Here is a tiny trained network, its code and every weight. The questions are about switching its units off for an input and a class, where a switched-off unit gives its printed mean instead of its output.

import numpy as np


def w(rows, s, z=0):
    codes = np.array(rows[::2]) - 128.0
    scale = np.full(codes.shape[1], s)
    scale[-1] = z or s
    return codes * scale


def f(y):
    return np.maximum(y, 0)


def log_softmax(a):
    a = a - a.max(-1, keepdims=True)
    return a - np.log(np.exp(a).sum(-1, keepdims=True))


def net(x, mask):
    res = np.array(x, float).reshape(1, 3) / 4 @ E
    y = f(res @ A[0][:, :-1].T + A[0][:, -1])
    res = res + np.where(mask, y, B[0][:, -1]) @ B[0][:, :-1]
    return log_softmax(res[-1] @ U[:, :-1].T + U[:, -1])


A, B = {}, {}
E = w([
[30,206,255],'x0',
[179,58,238],'x1',
[33,33,119],'x2',
],0.0072)
A[0] = w([
[149,56,196,148],'neuron 0',
[244,126,216,167],'neuron 1',
[206,195,153,191],'neuron 2',
[183,84,80,68],'neuron 3',
[190,87,89,74],'neuron 4',
[136,206,77,124],'neuron 5',
[196,99,110,74],'neuron 6',
[91,155,83,104],'neuron 7',
[115,128,173,252],'neuron 8',
[207,109,132,190],'neuron 9',
[103,67,120,190],'neuron 10',
[157,116,79,71],'neuron 11',
[83,149,90,119],'neuron 12',
[147,84,104,72],'neuron 13',
[121,130,216,75],'neuron 14',
[131,174,187,82],'neuron 15',
[168,88,172,85],'neuron 16',
[117,86,105,116],'neuron 17',
[96,52,99,177],'neuron 18',
[191,67,117,71],'neuron 19',
[143,119,96,81],'neuron 20',
[198,68,104,76],'neuron 21',
[61,152,131,110],'neuron 22',
[169,246,109,169],'neuron 23',
[33,110,207,165],'neuron 24',
[140,94,95,66],'neuron 25',
[118,199,170,73],'neuron 26',
[40,178,162,241],'neuron 27',
[178,74,97,68],'neuron 28',
[94,115,171,143],'neuron 29',
[86,135,157,130],'neuron 30',
[101,188,193,53],'neuron 31',
[80,174,61,139],'neuron 32',
[140,104,121,167],'neuron 33',
[152,162,148,241],'neuron 34',
[160,166,160,143],'neuron 35',
[171,83,67,90],'neuron 36',
],0.013,0.0034)
B[0] = w([
[78,72,191,209],'neuron 0',
[53,21,181,230],'neuron 1',
[126,92,41,213],'neuron 2',
[171,131,150,189],'neuron 3',
[189,162,161,187],'neuron 4',
[2,10,243,196],'neuron 5',
[178,155,138,175],'neuron 6',
[125,131,206,171],'neuron 7',
[84,132,84,202],'neuron 8',
[157,114,78,193],'neuron 9',
[144,113,57,186],'neuron 10',
[150,167,155,167],'neuron 11',
[25,84,194,171],'neuron 12',
[162,152,146,162],'neuron 13',
[151,145,134,200],'neuron 14',
[156,183,118,190],'neuron 15',
[130,116,201,172],'neuron 16',
[198,156,96,161],'neuron 17',
[135,100,100,199],'neuron 18',
[183,156,154,184],'neuron 19',
[135,192,155,151],'neuron 20',
[186,167,140,192],'neuron 21',
[144,168,115,185],'neuron 22',
[159,70,95,228],'neuron 23',
[121,149,93,249],'neuron 24',
[127,160,126,159],'neuron 25',
[168,158,122,195],'neuron 26',
[160,114,84,254],'neuron 27',
[159,156,144,182],'neuron 28',
[140,155,81,183],'neuron 29',
[157,180,68,178],'neuron 30',
[147,170,167,209],'neuron 31',
[36,66,233,200],'neuron 32',
[129,135,116,156],'neuron 33',
[181,96,62,188],'neuron 34',
[163,137,89,175],'neuron 35',
[129,148,129,195],'neuron 36',
],0.0062,0.0092)
U = w([
[69,15,252,81],'0',
[112,24,16,254],'1',
[152,227,128,23],'2',
],0.011,0.0025)

Each question gives the input, the list of numbers given to net, and the class t.
The units are the neurons (one row each of A and B). Each row of codes is followed by its name. A weight is (code - 128) times the scale printed after its matrix; where a second scale follows, it is the last column's (A, B and U).
mask holds one flag per neuron, in row order. A switched-off neuron (its flag False) gives its mean, the last column of its row in B, instead of its output. The means were averaged over made-up inputs and are rounded, as every weight is.
A unit's drop is (log p(t) with every unit on - log p(t) with that unit switched off) / (log p(t) with every unit on - log p(t) with every unit switched off).
The circuit of an input: a set's keep is (log p(t) with only the set's units on - log p(t) with every unit switched off) / (log p(t) with every unit on - log p(t) with every unit switched off). Starting from the 12 units with the biggest drops (on a tie, the unit counted first), units are removed one at a time, each time the one whose removal leaves the highest keep (on an exact tie, the one counted first), for as long as the keep stays at least 0.8.
units of the circuit, in order: the units of the circuit, biggest drop first
unit that matters most: the unit with the biggest drop
top k neurons: the k neurons with the biggest drops, biggest first
drop when u is switched off: that unit's drop, to one decimal
input [-5,-8,-8], class 0: unit that matters most -> neuron 5
input [0,-2,-5], class 1: units of the circuit, in order -> (neuron 2; neuron 23)
input [5,4,3], class 2: units of the circuit, in order -> (neuron 5; neuron 32; neuron 24)
input [-7,7,5], class 0: top 3 neurons -> (neuron 0; neuron 16; neuron 1)
input [-6,7,0], class 0: top 3 neurons -> (neuron 1; neuron 0; neuron 16)
input [5,4,-7], class 1: top 2 neurons -> (neuron 1; neuron 2)
input [8,4,-4], class 2: top 2 neurons -> (neuron 31; neuron 15)
input [-5,-6,-3], class 0: drop when neuron 5 is switched off -> 0.3
input [-8,1,6], class 2: drop when neuron 20 is switched off -> 0.0
input [2,-1,-5], class 1: drop when neuron 2 is switched off -> 0.1
input [4,-6,-5], class 0: top 2 neurons -> (neuron 5; neuron 32)
